[128 = 0]
[120 148 124 114 116  77 136  76 153 124  92 140 167 125 150 133 138  27
 125 136 112 127 112 129 124 124 131 125 125 126 127 119 101] -> (28)
[122 140 131 119 117 155  88  67 128  97 127 140 145 131 153 113 125  85
 118 134 117 132 115 127  93 138 140  99 133 124 135 144 124] -> (34)
[147 103 125 159 147 234 104 193  73 148 185 109  41 138  99  92 120 252
 125 122 144 134 164 106 132 134 126 109 132 128 131 147 184] -> (36)
[119  87 156 131 137 199 105 155 122 144 207 121  93 123 119 125 125 169
 137 120 154 153 145 131  74 141 127 148 155 123 128 161 140] -> (28)
[127 104 126 131 127 159 102 150 116 145 206 116 100 131 113 125 145 124
 134 127 140 146 135 128  90 134 126 135 148 128 123 138 127] -> (25)
[120 123 136 124 126 169  98 105 120 102 159 125 123 132 130 118 126 131
 124 128 129 131 124 124  86 143 132 112 140 128 130 146 136] -> (25)
[142 120 130 138 134 194  95 109  97 115 148 123  92 137 133  94 122 178
 127 124 125 133 141 107 110 139 147  98 129 124 134 148 156] -> (25)
[135  98 139 137 140 206  95 153 100 127 202 122  79 128 110 113 122 196
 130 124 139 137 143 123  96 137 128 127 144 123 128 160 152] -> (25)
[131 108 132 138 134 185 111 163 111 140 202 122  87 130 108 120 128 180
 132 109 144 134 144 126 104 134 126 137 146 127 127 143 146] -> (36)
[128  98 139 139 132 189  97 153 111 120 222 123 103 133 107 122 127 163
 130 125 142 139 130 126  77 135 131 139 151 118 123 150 141] -> (36)
[122 131 133 115 121 137 106  80 136 110 134 143 151 127 147 128 122  70
 116 132 122 138 118 128  91 135 140 110 140 123 140 139 115] -> (36)
[121  85 148 135 129 194  86 145 119 117 252 132 120 132 115 133 129 124
 127 125 151 143 127 134  40 141 123 144 168 115 125 160 128] -> (36)
[121 129 115 121 113 109 100 113 137 110 192 126 137 134 123 135 147  36
 129 133 129 130 113 132  85 121 122 133 149 117 125 130 103] -> (28)
[126 121 147 127 130 188  97 102 116 124 140 132 118 128 149 112 117 149
 126 129 126 141 133 117 105 140 151 108 132 129 138 153 145] -> (25)
[128 106 116 127 119 135 106 143 125 128 210 121 115 134 112 128 148  83
 134 131 139 132 129 126  88 121 126 140 146 117 121 132 111] -> (28)
[123 123 135 124 127 140 113 113 134 119 153 131 135 130 138 122 127  96
 129 128 136 133 125 129 104 132 129 130 136 122 129 142 123] -> (36)
[131 118 136 134 132 189 105 130  79 127 160 126  97 128 129 109 125 175
 123 125 131 136 142 116 112 134 134 106 131 128 131 145 150] -> (25)
[139 123 122 131 129 165  92 126 106 114 187 121 102 137 120 114 133 126
 126 131 130 128 133 116  92 131 128 113 138 122 129 141 138] -> (34)
[132 119 115 135 131 156 108 141 109 134 177 121  98 134 115 117 136 138
 128 128 131 131 136 121 120 130 131 122 137 119 127 132 136] -> (28)
[128 107 119 129 123 136 104 161 125 129 227 116 103 135 102 134 152  99
 132 129 139 130 139 122  89 119 124 144 154 116 119 133 115] -> (25)
[131 117 123 134 133 156  95 132 114 125 181 122 108 132 119 120 138 122
 135 137 129 134 131 119 102 130  93 118 135 114 126 137 135] -> (25)
[115 126 149 123 134 127 136 112 143 140 100 139 147 121 148 133 121 116
 134 126 130 129 125 140 123 134 128 133 128 130 131 137 122] -> (34)
[122 121 130 123 121 140  98 108 130 122 153 123 134 130 137 121 132  86
 118 127 126 136 127 123  95 130 132 119 140 127 129 141 121] -> (28)
[124 128 140 132 125 150 108 100 123 112 150 136 135 128 130 119 125 114
 127 134 125 132 124 123  97 136 135 118 135 128 134 143 129] -> (34)
[132 121 131 121 135 145 112 124 128 123 165 127 122 128 129 128 128 124
 128 125 133 135 135 130 105 133 130 130 137 127 130 129 128] -> (28)
[132 113 127 132 127 166  96 141 111 119 202 118 106 136 116 119 137 130
 131 128 127 137 135 128  90 131 129 126 144 120 121 140 134] -> (34)
[123 133 123 125 120 102 120 116 140 144 132 125 137 130 136 130 144  65
 132 130 124 127 121 128 120 118 132 126 134 128 126 127 107] -> (36)
[127 123 137 130 125 166 101 109 121 113 161 130 130 132 132 116 124 128
 122 129 130 139 127 124  93 134 131 117 138 128 130 154 133] -> (34)
[115 150 110 108 103  75 103  70 149  96 140 133 180 132 146 137 149   4
 128 142  98 121 103 131  88 120 134 120 122 120 131 116  83] -> (25)
[128 125 128 126 130 136 117 111 131 135 118 132 120 128 138 120 132 120
 126 130 131 132 131 123 127 127 133 116 125 132 136 132 132] -> (25)
[140 107 113 137 135 160  97 154 107 139 230 111  83 139  99 116 157 131
 132 128 140 136 138 113  86 122 128 126 147 116 118 137 129] -> (36)
[132 106 122 121 128 175  96 145 108 123 211 126  96 138 109 118 135 145
 129 124 137 133 135 118  91 130 127 127 147 128 125 144 139] -> (28)
[133 130 142 134 134 193 100 103 105 118 119 133 114 131 147 101 109 181
 123 129 122 135 137 120 115 141 133 102 125 130 138 151 154] -> (36)
[131  92 136 134 133 155 119 187 122 144 230 117  92 128  92 136 142 148
 140 126 153 128 139 133  93 126 116 161 154 121 119 132 129] -> (28)
[112 134 132 111 118  85 124  86 154 137 112 140 162 120 150 142 143  29
 134 131 120 131 118 131 106 125 131 127 135 124 127 125  96] -> (28)
[127 135 121 123 123 123 102 109 126 115 166 129 137 134 130 128 136  79
 125 129 128 133 120 127  95 128 135 123 141 121 129 133 116] -> (34)
[111  99 154 126 137 156 130 150 137 143 154 129 113 121 128 138 121 148
 139 123 142 140 134 139 105 138 121 148 144 128 128 157 128] -> (34)
[125 134 133 117 120 140 100  85 129 118 129 134 146 126 151 119 131  71
 122 133 120 135 121 118  99 135 142 106 135 125 126 139 122] -> (25)
[126 119 124 127 125 127 117 138 130 145 157 120 117 129 124 112 147  98
 135 128 129 130 134 130 109 124 129 132 138 121 124 131 118] -> (34)
[126 122 118 125 124 118 119 136 126 137 162 122 121 130 120 128 148  86
 136 133 126 124 131 126 111 120 129 130 134 122 121 128  84] -> (28)
[130 121 126 130 124 169  92 112 113 102 182 129 118 139 127 119 129 121
 120 131 131 138 125 117  89 133 135 115 140 124 121 146 130] -> (34)
[135  98 129 141 132 164 114 182 114 141 220 117  85 128  99 131 136 169
 135 124 151 133 143 128 101 123 119 150 149 123 122 139 137] -> (28)
[125 136 137 127 132 157 112  91 121 118 108 136 128 128 149 113 117 131
 122 122 118 132 126 123 123 140 138 105 122 131 136 140 140] -> (25)
[136 129 128 134 129 174 103 108 108 153 128 125 111 132 134 104 121 150
 124 130 121 133 134 112 113 136 136 106 131 127 133 140 146] -> (25)
[121 116 131 124 126 132 111 126 129 127 171 127 132 130 121 134 131  94
 129 134 141 133 127 133  99 131 128 139 141 114 124 136 119] -> (25)
[129  95 130 136 134 138 122 187 130 160 210 116  95 131  94 140 137 139
 141 122 149 133 144 141 105 120 116 153 151 166 111 132 123] -> (34)
[134 111 121 130 125 149 112 147 119 131 184 125 108 131 112 129 135 130
 133 128 141 133 136 128 102 123 125 137 144 131 122 133 128] -> (28)
[134 132 117 134 126 142 106 113 110 128 130 127 113 130 131 110 136 126
 126 127 120 127 131 116 122 127 136 107 127 125 133 137 136] -> (34)

[131 116 122 153 132  94 151 132 135  84 151 110 108 127 166  94 130 109
 141  97 141 143 166  99 106 128 154 110 126 127 111 134  65] -> (12)
[127 122 110 154 140  68 138 121 136  60 166 114  89 126 173  87 135 157
 140 113 136 138 115  80 107 100 124 109 117 118 114 124  60] -> (7)
[135 135 129 139 137  79 137 111 132  97 139 124 100 131 160  88 127 151
 138  85 130 146 129  96 120 110 127 115 115 120 143 135  73] -> (7)
[143 128 125 141 124  81 128 116 124  95 150 110 105 122 161  96 123 148
 136 118 141 134 115  94 111 117 123 128 111 146 126 136  98] -> (7)
[143 122 112 154 134  76 132 120 131  94 153  92 110 133 166  92 122 143
 144 109 131 152 123  96 133 109 132 106 101 128 108 125  58] -> (12)
[107  94 129 149 104 100 126 110 130  67 150 108 124 138 135 137 121 176
 135 127 133  99 112 139  77  94 103 141 132 147 133 112  92] -> (9)
[134 107 125 161 101  79 128 137 129  55 155  90 102 132 168 109 129 139
 124 111 125 105 113  94  90 104 131 128 125 109 102 134  65] -> (7)
[143  84 110 170 107  92 151 139 140  62 160  77 109 121 198 117 109 164
 137 118 135 141 116  95 103 107 126 119 108 133 104 127  41] -> (12)
[135 123 143 136 138 103 151 102 139 111 135 128  93 125 169  91 138 160
 144  85 134 163 127 109 115 119 135 122 101 139 130 134  88] -> (7)
[127 116 127 153 123  97 128 111 122  92 134 119 113 133 158  97 133 158
 142 117 116 117 116 105 122 117 123 133 122 129 124 139  93] -> (7)
[162 103 115 155  79  75 119 149 136 129 112 106 153 145 167 109 110 137
 106 114 137  91 114  99 117 140 140 117 134 111 101 169  83] -> (7)
[150 117 123 117 136 107 132  88 126 103 143 123 112 113 176  99 134 159
 144  85 145 167 125 111 107 116 132 123  99 154 134 128 110] -> (12)
[137 113 126 141 121 112 134 119 130  96 135 118 124 121 155 120 126 140
 135 101 133 125 122 112 105 125 131 127 130 137 130 131 111] -> (7)
[122 121 125 146 161  96 136 125 132  85 156 120  87 131 151  87 145 128
 140 118 134 155 130  96 108 104 128 121 115 107 107 128  70] -> (12)
[124 123 122 139 141  84 128 108 130  97 182 112  87 114 170  99 135 137
 152 107 129 148 118  98 116 111 132 108 114 122 112 128  79] -> (7)
[143 125 118 136 122  56 120 118 127  87 141 103 125 125 166  83 120 139
 121 112 132 153 121  79 125 121 136 115 106 103 117 144  45] -> (7)
[139 126 132 141 115  91 129 110 119  96 138 111 105 118 169  86 148 134
 132 103 136 126 109  94 114 145 120 134 103 131 141 150  99] -> (7)
[113 126 135 148 143  70 119 110 126  70 167 112  89 122 147  84 148 133
 136 128 131 134 126  96 114  91 105 124 112 140 130 119  71] -> (7)
[155 127 154 132 123  96 123 101 125 147 122 132 117 127 152 107 125 152
 127 105 134 122 117 119 126 133 139 139 113 138 139 154 121] -> (7)
[130 142 150 149 143  84 111 107 132 111 148 117  85 129 153  70 147 150
 143 122 126 129 130 101 117 101 121 127 106 129 129 130  80] -> (12)
[156 118 116 128 109  74 120 117 120 104 152 118 141 130 142 110 114 145
 113 120 137 123 107 108 118 128 133 110 102 129 131 142 102] -> (7)
[149 136 141 123 140  82 135  88 140 119 129 136  77 121 177  68 148 149
 163  97 128 150 119  81 124 137 143 123 102 125 140 134  98] -> (12)
[135 114 119 155 127  89 149 147 126  95 145 104 109 141 163  89 118 137
 129 111 127 129 116  85 107 120 134 106 126 125 101 141  64] -> (7)
[124 107 130 173 141  92 148 137 130  67 151 103  80 127 167  85 145 147
 144 100 125 133 124 100  96 106 123 120 116 127 113 133  61] -> (12)
[135 117 124 125 117  84 130 117 132 106 141 106 120 129 177  99 118 150
 129 106 125 143 120  93 122 125 128 113 103 126 125 157 102] -> (12)
[143 120 123 141 110  79 132 123 128  82 134  98 112 136 166  90 119 137
 123  86 136 132 104  92 130 120 132 114 104 115 119 147  77] -> (7)
[119 125 127 126 166  96 130  86 122  95 159 128  95 116 148 108 133 127
 157 125 135 172 122 117 122 115 130 122 113 124 128 103 114] -> (12)
[123  99 129 157 152  85 149 138 137  58 177  94  71 123 174  90 140 156
 171  91 136 161 130  93  95  90 125  96 126 132  96 128  17] -> (12)
[127 120 133 144 145 110 143 123 141  83 161 116  94 117 171  94 142 140
 151  91 133 174 126  97 105 108 123 119 104 146 123 124 113] -> (12)

[123 135 123 134 115 122 162 123 130 128 124  99 110 144 124 132 134 137
 125 125 135 125 127 123 116 130 125 116 132 111 110 142 149] -> <83>
[116 152 106 128 135 121 150 130 106 132 129  88 115 137 112 127 103 144
  99 119 150 137 116 113 114 137 138 122 108 119 116 141 138] -> <83>
[123  95 125 146 151 135 146  96 109 149  97 157 133 109 111 124 152 136
 160 128 122  84 167 113 109 134 129 147 112 106 134 138 133] -> <80>
[142 140 172  90 138 143 135  93 127 132 118 122 146 128 107 115 122 157
 132 133 134 126 146 140 125 118 139 142  99  99 126 153 106] -> <80>
[124 146 117 124 133 127 138 123 131 137 112 109 121 134 136 121 120 150
 114 107 147 128 120 122 119 134 135 117 114 121 123 138 133] -> <83>
[121 133 147  96 155 129 148  90  93 154 107 107 145 111  98  93 122 157
 128 117 165 108 130 115 104 145 153 147  97  93 128 149 104] -> <80>
[106 146 104 128 149  93 160 105  95 128 117  82 115 131 145 133 128 135
  95 115 136 132 116 109 115 148 125 113 137 103 106 140 144] -> <83>
[136 162 182  48 171 140 121  30  87 135  92 130 145  79 157 111 108 126
 125 130 112 122 153 161 101 125 142 114  10  41 160 121  94] -> <80>
[123 134 106 127 131 104 141 112 133 138 127  89 115 152 155 137 129 132
 103 115 152 130 102 112 141 127 120 100 153 109 106 129 151] -> <83>
[122 165 112 111 138 107 166  79  93 127 106  73  94 127 130 142 123 141
  96 127 124 131 150 114 107 176 121 117  77  60 119 133 150] -> <83>
[125 140 113 128 134 111 156 112 116 139 118  97 118 144 132 132 123 133
 112 122 150 121 121 115 121 130 125 118 139 110 106 140 144] -> <83>
[123 121 149 109 139 106 140 104 123 144 104 124 151 109 126 110 136 148
 127 135 125 109 129 129 128 132 145 148 130 110 129 140 107] -> <80>
[124 147 138 129 131 111 144 109 120 127 123 110 122 128 137 128 120 136
 105 120 126 125 135 139 110 137 136 112  77  92 123 136 140] -> <83>
[139 132 162  97 148 155 103 103  99 137 116 158 148  97 113  98 114 145
 134 126 135 135 151 156 115 121 149 153  65 109 156 133  90] -> <80>
[118 127 123 144 117 136 150 149 132 128 133  85 105 141 121 146 141 137
 118 135 133 127 117 106 141 141 123 101 170 120 103 125 144] -> <83>
[129 139 161 114 128 174 118 138 126 136 126 121 141 131  61 109 109 144
 127 133 147 133 129 162 120 111 143 139  99 127 137 137 117] -> <80>
[138 140 229 104 146 118 146  85 103 128 115  90 116 144 126 128 113 149
  97 117 127 134 129 123 105 122 123 123  76  82 118 132 149] -> <83>
[120 145 127 121 140 111 169 107 114 131 127  89 111 122 142 138 129 130
 102 132 129 133 134 120 120 132 125 108 115  98 112 132 147] -> <83>
[139 112 137  89 142 142 116  90 110 128 109 159 151 108 132 106 117 135
 145 126 125 111 127 130 116 111 137 151 104 109 151 120  91] -> <80>
[132 140 138 120 125 125 144 103 130 143 124 104 124 138 116 137 122 138
 121 127 131 126 146 123 112 120 121 118  94 103 128 146 143] -> <83>

[110 149  80 124 119 195 158 142 119 148 132 117 121 105 134 111 123 125
 152 130 147 146 120 114 140 129 181 137 142  91 142 114 114] -> (236)
[120 138  79  91  94 129 160 120 125 147 124 118 146  87 123 102 133 105
 139 110 125 129 131 134 157 161 119 137 131 111 116 132 139] -> (231)
[121 107  95 151 189 155 139 137 103 165 126 149 138 127  89 190  53 152
 132 119 114 131 115 106 125 129  81 116 139 155 134  86 122] -> (239)
[120 169 145 136 118 142 142 132 127 106 147 123 126 129 141  98 156 144
 149 143 153 122 129 116 129 112 179 134 131  89 130 138 112] -> (239)
[112 163 145 161 181 162 129 150 122 127 141 152 212 134 134 151 132 149
 140 144 131 129 144  73 118 100 196 108 128 124 154 123 102] -> (231)
[123 161 110 122 127 142 133 130 127 130 136 126 128 111 136 102 159 140
 146 141 142 131 126  83 145 135 188 134 133  95 139 133 114] -> (239)
[116 138 102 104 112 190 159 144 120 155 139 123 131  93 118  87 135 113
 163 133 145 132 125 117 149 140 162 132 136 100 155 119 118] -> (241)
[125 147 164 165 175  45  89 116 133 135 119 160 143 132  65 186  67 180
  80 136 108 118 136 105 117 117  98 121 127 181 111  83 130] -> (236)
[133 155 155 130 136 112 141 135 125 114 133 131 125 133 138 111 160 157
 181 141 150 136 126  93 146 119 165 138 127 114 130 141 111] -> (239)
[132  81  94 134 141  72 102 124 120 168 106 144 153  83  87 184  60 116
  96 112 103 129 126 130 126 145  47 134 118 192 105  98 153] -> (239)
[103 198 125 193 148 106 155 104 122 155 123 118 118 113 133 144 123 145
 153 137 137 108 121 146 156 128 179 127 142  85  91 101 123] -> (231)
[107 159 120 144 151 194 136 111 133 145 142 120 114 127 117 133 131 139
 161 104 148 121 124 125 136 126 197 117 131  84 137 114 113] -> (239)
[112 162 143 154 148 180 143 158 134 131 136 124 117 140 138 128 134 136
 124 138 137 115 124 123 128 111 192 121 146  98 132 121 104] -> (239)
[123 141  72  96  96 170 167 138 117 136 130 113 127  94 131  93 148 121
 163 127 147 135 124 113 137 152 162 124 127  83 150 132 125] -> (241)
[131 126 149 155 168  75  89 118 118 145 110 168 127 109  98 202  70 190
  86 135 112 125 131  81 118 139  88 127 130 188 102  99 125] -> (236)
[141 178 158 121  98  77 143 126 136  87 120 139 130 116 121  63 183 163
 127 159 138 125 122  83 127 123 185 122 123 100 137 162 115] -> (231)
[105 170 116 126 147 176 148 156 117 136 142 130 113 115 116 120 135 142
 164 144 151 124 120  92 128 118 200 119 125  96 151 108  97] -> (231)
[117 177 112 128 109 123 160 130 118 119 129 132 119 115 139  99 154 155
 148 134 143 128 138  95 140 130 174 118 134 105 146 131 114] -> (239)
[119  69  27 107 144 244 146 155 125 183 133 113 129 108  87 147  93 103
 177 108 123 138 128 143 140 152 100 121 141 138 133 105 125] -> (231)
[127 172 150 130 116  63 142 118 132 112 127 123 115 124 143 119 162 160
 115 143 135 104 138 113 132 130 174 132 119 102 117 129 125] -> (241)
[135 158 125 125 108 140 155 115 133 126 129 116 114 139 148 100 158 111
 152 125 148 124 135 140 141 131 173 186 127  92 140 127 122] -> (241)
[122 141  87 112 108 182 151 136 128 136 122 117 122 108 119 103 147  95
 156 127 135 131 122 131 125 139 161 125 144 120 119 146 124] -> (236)
[116 108 154 136 164 146 113 135  85 144 140 142 122 151 132 138 116 136
 117 129 118 120 132 150 115 120 109 129 124 149 138 122 123] -> (239)
[137 134 128  95 107  86 142 135 109  97 130 142 141 101 131  98 156 156
 120 122 127 152 131  82 124 119 131 137 121 141 131 139 136] -> (236)
[119 171 148 169 171  76 117 111 130 143 120 147 117 114 119 177 102 179
 121 153 120 128 136  82 136 115 155 122 135 132 102  81 115] -> (236)
